Below is a small trained network, with its code and all its weights. Each question gives an input and a target symbol and asks what happens when units are switched off, that is, made to give their printed mean instead of their output.

import numpy as np


def w(rows, s, z=0):
    codes = np.array(rows[::2]) - 128.0
    scale = np.full(codes.shape[1], s)
    scale[-1] = z or s
    return codes * scale


def f(y):
    return y / 2 * (1 + np.tanh(0.7978845608 * (y + 0.044715 * y**3)))


def softmax(a):
    e = np.exp(a - a.max(-1, keepdims=True))
    return e / e.sum(-1, keepdims=True)


def log_softmax(a):
    a = a - a.max(-1, keepdims=True)
    return a - np.log(np.exp(a).sum(-1, keepdims=True))


def net(x, mask):
    ids = ['αγεμξπω'.index(c) for c in x.split()]
    T = len(ids)
    res = E[ids] + P[:T]
    u = 0
    for l in range(2):
        r = res
        for j in range(2):
            rows = slice(3 * j, 3 * j + 3)
            q, k, v = (r @ M[l][rows].T for M in (Q, K, V))
            z = softmax(np.where(np.tri(T) > 0, q @ k.T / 3**0.5, -1e9)) @ v
            o = O[l][rows]
            res = res + np.where(mask[u + j], z, o[:, -1]) @ o[:, :-1]
        u += 2
        y = f(res @ A[l][:, :-1].T + A[l][:, -1])
        res = res + np.where(mask[u : u + 8], y, B[l][:, -1]) @ B[l][:, :-1]
        u += 8
    return log_softmax(res[-1] @ U[:, :-1].T + U[:, -1])


Q, K, V, O, A, B = {}, {}, {}, {}, {}, {}
E = w([
[105,51,149],'α',
[172,95,42],'γ',
[111,178,145],'ε',
[160,13,102],'μ',
[147,247,80],'ξ',
[146,44,152],'π',
[125,82,141],'ω',
],0.015)
P = w([
[143,187,204],'0',
[163,135,92],'1',
[183,183,177],'2',
[60,67,61],'3',
[229,142,136],'4',
[73,132,4],'5',
[197,185,178],'6',
],0.013)
Q[0] = w([
[74,86,135],'0.h0',
[159,155,6],'0.h0',
[106,164,136],'0.h0',
[149,78,121],'0.h1',
[123,130,102],'0.h1',
[93,95,118],'0.h1',
],0.015)
K[0] = w([
[134,106,3],'0.h0',
[39,66,90],'0.h0',
[133,1,116],'0.h0',
[91,77,192],'0.h1',
[146,30,120],'0.h1',
[40,134,144],'0.h1',
],0.0077)
V[0] = w([
[44,80,198],'0.h0',
[76,177,102],'0.h0',
[122,249,96],'0.h0',
[144,133,103],'0.h1',
[59,102,174],'0.h1',
[80,136,153],'0.h1',
],0.016)
O[0] = w([
[88,148,141,30],'0.h0',
[151,209,55,128],'0.h0',
[136,162,81,198],'0.h0',
[156,88,117,163],'0.h1',
[88,244,165,2],'0.h1',
[131,221,145,69],'0.h1',
],0.011,0.0071)
A[0] = w([
[238,15,153,173],'0.n0',
[225,51,255,7],'0.n1',
[116,156,20,136],'0.n2',
[151,123,217,101],'0.n3',
[195,202,150,120],'0.n4',
[255,178,93,127],'0.n5',
[182,191,49,146],'0.n6',
[205,143,106,198],'0.n7',
],0.0054,0.0016)
B[0] = w([
[148,249,205,254],'0.n0',
[171,133,53,188],'0.n1',
[129,92,186,189],'0.n2',
[75,245,89,137],'0.n3',
[255,212,182,141],'0.n4',
[14,181,242,211],'0.n5',
[58,103,186,199],'0.n6',
[187,1,229,185],'0.n7',
],0.0051,0.012)
Q[1] = w([
[96,108,152],'1.h0',
[80,177,81],'1.h0',
[48,71,60],'1.h0',
[93,98,156],'1.h1',
[5,15,67],'1.h1',
[73,158,108],'1.h1',
],0.011)
K[1] = w([
[121,134,33],'1.h0',
[172,112,71],'1.h0',
[135,77,2],'1.h0',
[50,106,195],'1.h1',
[9,138,16],'1.h1',
[50,139,83],'1.h1',
],0.0094)
V[1] = w([
[170,220,52],'1.h0',
[50,249,87],'1.h0',
[63,179,106],'1.h0',
[155,170,100],'1.h1',
[111,136,115],'1.h1',
[135,147,164],'1.h1',
],0.012)
O[1] = w([
[141,173,43,149],'1.h0',
[74,74,112,191],'1.h0',
[93,7,150,74],'1.h0',
[93,50,111,114],'1.h1',
[116,96,159,5],'1.h1',
[127,155,109,239],'1.h1',
],0.011,0.0026)
A[1] = w([
[176,79,70,225],'1.n0',
[69,116,149,63],'1.n1',
[126,124,65,206],'1.n2',
[179,109,133,254],'1.n3',
[101,78,73,114],'1.n4',
[213,255,181,57],'1.n5',
[170,181,140,83],'1.n6',
[213,74,84,217],'1.n7',
],0.0099,0.0041)
B[1] = w([
[106,179,159,184],'1.n0',
[208,33,83,139],'1.n1',
[119,237,128,163],'1.n2',
[48,165,208,184],'1.n3',
[193,152,138,170],'1.n4',
[175,76,87,253],'1.n5',
[168,74,21,177],'1.n6',
[2,187,93,200],'1.n7',
],0.0069,0.019)
U = w([
[115,2,114,72],'α',
[158,73,67,4],'γ',
[90,38,41,111],'ε',
[193,118,184,144],'μ',
[122,210,117,184],'ξ',
[115,116,223,137],'π',
[95,57,145,198],'ω',
],0.009,0.005)

Each question gives the input, a string of symbols that net reads in full, and the target symbol t.
The units are the heads (3 rows each of Q, K, V and O) and the neurons (one row each of A and B). Each row of codes is followed by its name. A weight is (code - 128) times the scale printed after its matrix; where a second scale follows, it is the last column's (O, A, B and U).
mask holds one flag per unit, layer by layer, with each layer's heads first. A switched-off unit (its flag False) gives its mean, the last column of its rows in O or B, instead of its output. The means were averaged over made-up inputs and are rounded, as every weight is.
A unit's drop is (log p(t) with every unit on - log p(t) with that unit switched off) / (log p(t) with every unit on - log p(t) with every unit switched off).
most important unit: the unit with the biggest drop
k most important neurons: the k neurons with the biggest drops, biggest first
k most important neurons of layer l: the k neurons of layer l with the biggest drops, biggest first
heads that matter: for each layer, one digit per head in row order, 1 if its drop is at least 0.15 and else 0, layers parted by /
input ξ π π, target ξ: most important unit => 1.h0
input ε π μ μ ξ μ γ, target ε: heads that matter => 11 / 10
input ξ ε α ω μ μ, target ω: heads that matter => 11 / 00
input ε μ μ ξ ξ ε ω, target ε: heads that matter => 11 / 10
input γ ξ π ξ ε, target γ: heads that matter => 00 / 10
input γ ω α, target γ: 2 most important neurons of layer 1 => [1.n5 1.n6]
input π ξ ξ μ ε, target π: 3 most important neurons of layer 1 => [1.n5 1.n6 1.n3]
input ξ μ μ ξ ξ ξ π, target ξ: 2 most important neurons => [0.n5 0.n4]
input ξ ε π π γ, target ξ: heads that matter => 10 / 10
input ξ γ ξ γ ε ξ, target γ: heads that matter => 11 / 10
input μ ξ γ, target μ: heads that matter => 10 / 10
input μ μ ξ ξ ξ ξ γ, target μ: heads that matter => 11 / 10
input γ α γ, target γ: 4 most important neurons => [1.n5 1.n6 0.n5 0.n6]
input ξ ξ ξ ω ω μ, target ω: most important unit => 0.n5
input ω ξ ξ ε, target ξ: 4 most important neurons => [0.n5 1.n5 1.n6 1.n2]
input ξ γ μ ε, target γ: heads that matter => 01 / 10
input α ξ π ε, target ξ: 2 most important neurons => [0.n5 0.n6]
input γ ω μ, target γ: 2 most important neurons => [1.n5 1.n6]
input ξ μ μ ε, target μ: 2 most important neurons => [0.n5 1.n7]
input π ξ μ, target π: 2 most important neurons of layer 0 => [0.n3 0.n7]
input ξ ε ε ξ γ, target ξ: 2 most important neurons => [0.n4 1.n5]
input μ μ ε, target μ: most important unit => 0.h0
input π ω ξ ξ ε ξ ω, target π: 4 most important neurons of layer 0 => [0.n3 0.n7 0.n0 0.n5]
input ξ α π γ ω, target ξ: 2 most important neurons => [0.n5 0.n4]
input ξ μ ξ π μ ε, target π: 2 most important neurons of layer 0 => [0.n0 0.n5]
input ξ ε ξ ω π ε ω, target ξ: 2 most important neurons => [0.n4 0.n5]
